Here is a tiny trained network, its code and every weight. The questions are about switching its units off for an input and a target symbol, where a switched-off unit gives its printed mean instead of its output.

import numpy as np


def w(rows, s, z=0):
    codes = np.array(rows[::2]) - 128.0
    scale = np.full(codes.shape[1], s)
    scale[-1] = z or s
    return codes * scale


def f(y):
    return np.maximum(y, 0)


def softmax(a):
    e = np.exp(a - a.max(-1, keepdims=True))
    return e / e.sum(-1, keepdims=True)


def log_softmax(a):
    a = a - a.max(-1, keepdims=True)
    return a - np.log(np.exp(a).sum(-1, keepdims=True))


def net(x, mask):
    ids = ['ΞΠβζλμσ'.index(c) for c in x.split()]
    T = len(ids)
    res = E[ids] + P[:T]
    r = res
    for j in range(2):
        rows = slice(4 * j, 4 * j + 4)
        q, k, v = (r @ M[0][rows].T for M in (Q, K, V))
        z = softmax(np.where(np.tri(T) > 0, q @ k.T / 4**0.5, -1e9)) @ v
        o = O[0][rows]
        res = res + np.where(mask[j], z, o[:, -1]) @ o[:, :-1]
    y = f(res @ A[0][:, :-1].T + A[0][:, -1])
    res = res + np.where(mask[2:6], y, B[0][:, -1]) @ B[0][:, :-1]
    return log_softmax(res[-1] @ U[:, :-1].T + U[:, -1])


Q, K, V, O, A, B = {}, {}, {}, {}, {}, {}
E = w([
[154,159,163,96,96,107],'Ξ',
[130,112,140,127,94,137],'Π',
[168,62,164,69,143,86],'β',
[250,182,134,76,102,177],'ζ',
[144,148,142,205,145,114],'λ',
[201,106,144,105,55,141],'μ',
[124,162,169,119,128,129],'σ',
],0.019)
P = w([
[73,41,222,187,1,233],'0',
[176,237,187,171,126,139],'1',
[198,111,120,101,82,189],'2',
[184,117,114,97,75,143],'3',
[155,86,110,112,26,79],'4',
[122,112,157,178,115,44],'5',
],0.0066)
Q[0] = w([
[110,137,38,152,220,212],'H1',
[163,159,25,150,163,77],'H1',
[140,130,206,123,130,176],'H1',
[2,154,9,36,155,194],'H1',
[105,127,103,169,192,105],'H2',
[198,131,221,175,80,121],'H2',
[103,131,129,93,107,184],'H2',
[195,32,199,159,62,180],'H2',
],0.015)
K[0] = w([
[136,122,63,55,141,86],'H1',
[95,203,74,83,128,82],'H1',
[125,45,164,145,86,181],'H1',
[202,155,57,169,174,28],'H1',
[162,186,125,105,129,175],'H2',
[109,64,179,138,143,181],'H2',
[160,148,134,104,112,76],'H2',
[104,133,247,132,147,88],'H2',
],0.016)
V[0] = w([
[82,61,110,200,88,101],'H1',
[7,84,124,65,133,162],'H1',
[137,141,69,148,20,128],'H1',
[176,26,64,106,116,106],'H1',
[101,148,129,213,148,146],'H2',
[137,31,93,177,228,108],'H2',
[75,123,169,124,156,184],'H2',
[148,155,104,79,166,135],'H2',
],0.015)
O[0] = w([
[149,85,78,68,85,160,202],'H1',
[124,163,123,5,145,75,122],'H1',
[131,115,53,158,161,135,225],'H1',
[183,162,89,156,71,120,195],'H1',
[70,164,104,129,95,91,3],'H2',
[113,60,152,192,86,67,35],'H2',
[109,156,179,92,99,117,152],'H2',
[143,130,102,98,149,85,14],'H2',
],0.015,0.007)
A[0] = w([
[121,250,97,144,98,146,253],'N1',
[126,139,79,41,135,50,106],'N2',
[148,87,112,72,177,93,111],'N3',
[147,186,110,123,135,187,91],'N4',
],0.015,0.0031)
B[0] = w([
[221,29,171,81,2,116,222],'N1',
[67,187,166,239,44,158,183],'N2',
[166,127,150,58,135,26,184],'N3',
[31,180,104,137,161,113,252],'N4',
],0.011,0.018)
U = w([
[130,83,108,130,116,244,212],'Ξ',
[186,86,114,140,118,125,244],'Π',
[121,133,30,181,110,65,118],'β',
[127,135,124,153,155,128,5],'ζ',
[162,139,56,125,193,140,176],'λ',
[168,131,2,159,144,116,25],'μ',
[168,143,106,190,160,163,7],'σ',
],0.0048,0.0027)

Each question gives the input, a string of symbols that net reads in full, and the target symbol t.
The units are the heads (4 rows each of Q, K, V and O) and the neurons (one row each of A and B). Each row of codes is followed by its name. A weight is (code - 128) times the scale printed after its matrix; where a second scale follows, it is the last column's (O, A, B and U).
mask holds one flag per unit, heads first, then neurons. A switched-off unit (its flag False) gives its mean, the last column of its rows in O or B, instead of its output. The means were averaged over made-up inputs and are rounded, as every weight is.
A unit's drop is (log p(t) with every unit on - log p(t) with that unit switched off) / (log p(t) with every unit on - log p(t) with every unit switched off).
The circuit of an input: a set's keep is (log p(t) with only the set's units on - log p(t) with every unit switched off) / (log p(t) with every unit on - log p(t) with every unit switched off). Starting from all 6 units, units are removed one at a time, each time the one whose removal leaves the highest keep (on an exact tie, the one counted first), for as long as the keep stays at least 0.8.
circuit, biggest first: the units of the circuit, biggest drop first
unit that matters most: the unit with the biggest drop
top k neurons: the k neurons with the biggest drops, biggest first
heads that matter: for each layer, one digit per head in row order, 1 if its drop is at least 0.15 and else 0, layers parted by /
drop when u is switched off: that unit's drop, to one decimal
input Π λ μ β, target β: circuit, biggest first => (H1; N2; N3)
input Π ζ β μ, target β: circuit, biggest first => (H1; N2; N3; N1)
input Ξ σ β ζ σ μ, target λ: circuit, biggest first => (H1; H2; N1; N2)
input ζ Π β Ξ Π, target σ: heads that matter => 10
input ζ β μ, target σ: heads that matter => 10
input Π λ μ β Π, target β: top 3 neurons => (N2; N1; N3)
input σ Ξ β Ξ, target ζ: circuit, biggest first => (H1; N1; N2)
input μ σ Ξ β σ, target μ: top 2 neurons => (N4; N2)
input Ξ μ β ζ λ, target λ: unit that matters most => H1
input Π β ζ ζ Ξ, target β: top 3 neurons => (N2; N3; N4)
input μ β σ λ Ξ ζ, target μ: top 2 neurons => (N4; N2)
input Ξ μ β Π, target λ: top 3 neurons => (N1; N2; N4)
input Ξ σ Π β, target λ: circuit, biggest first => (N1; H2)
input μ β μ, target μ: top neuron => (N1)
input μ λ β, target μ: top 2 neurons => (N1; N2)
input Π β β σ β Ξ, target β: top 2 neurons => (N2; N3)
input Ξ β β β λ, target λ: circuit, biggest first => (H1; N1; N2)
input Ξ λ μ β Ξ, target λ: circuit, biggest first => (N1; H1; N2)
input σ Ξ β, target ζ: circuit, biggest first => (H1; H2; N2; N3)
input Π Π β λ ζ, target β: top 3 neurons => (N2; N4; N3)
input Π β λ σ, target β: top 2 neurons => (N2; N3)
input Ξ β Π, target λ: circuit, biggest first => (N1; H2; N2)
input ζ ζ σ λ β σ, target σ: circuit, biggest first => (H1)
input ζ λ μ Ξ β, target σ: drop when H1 is switched off => 1.3
input Π σ μ σ β, target β: drop when N3 is switched off => 0.4
input μ σ σ β, target μ: drop when N1 is switched off => 0.1
input ζ β β β ζ, target σ: drop when N1 is switched off => 0.2
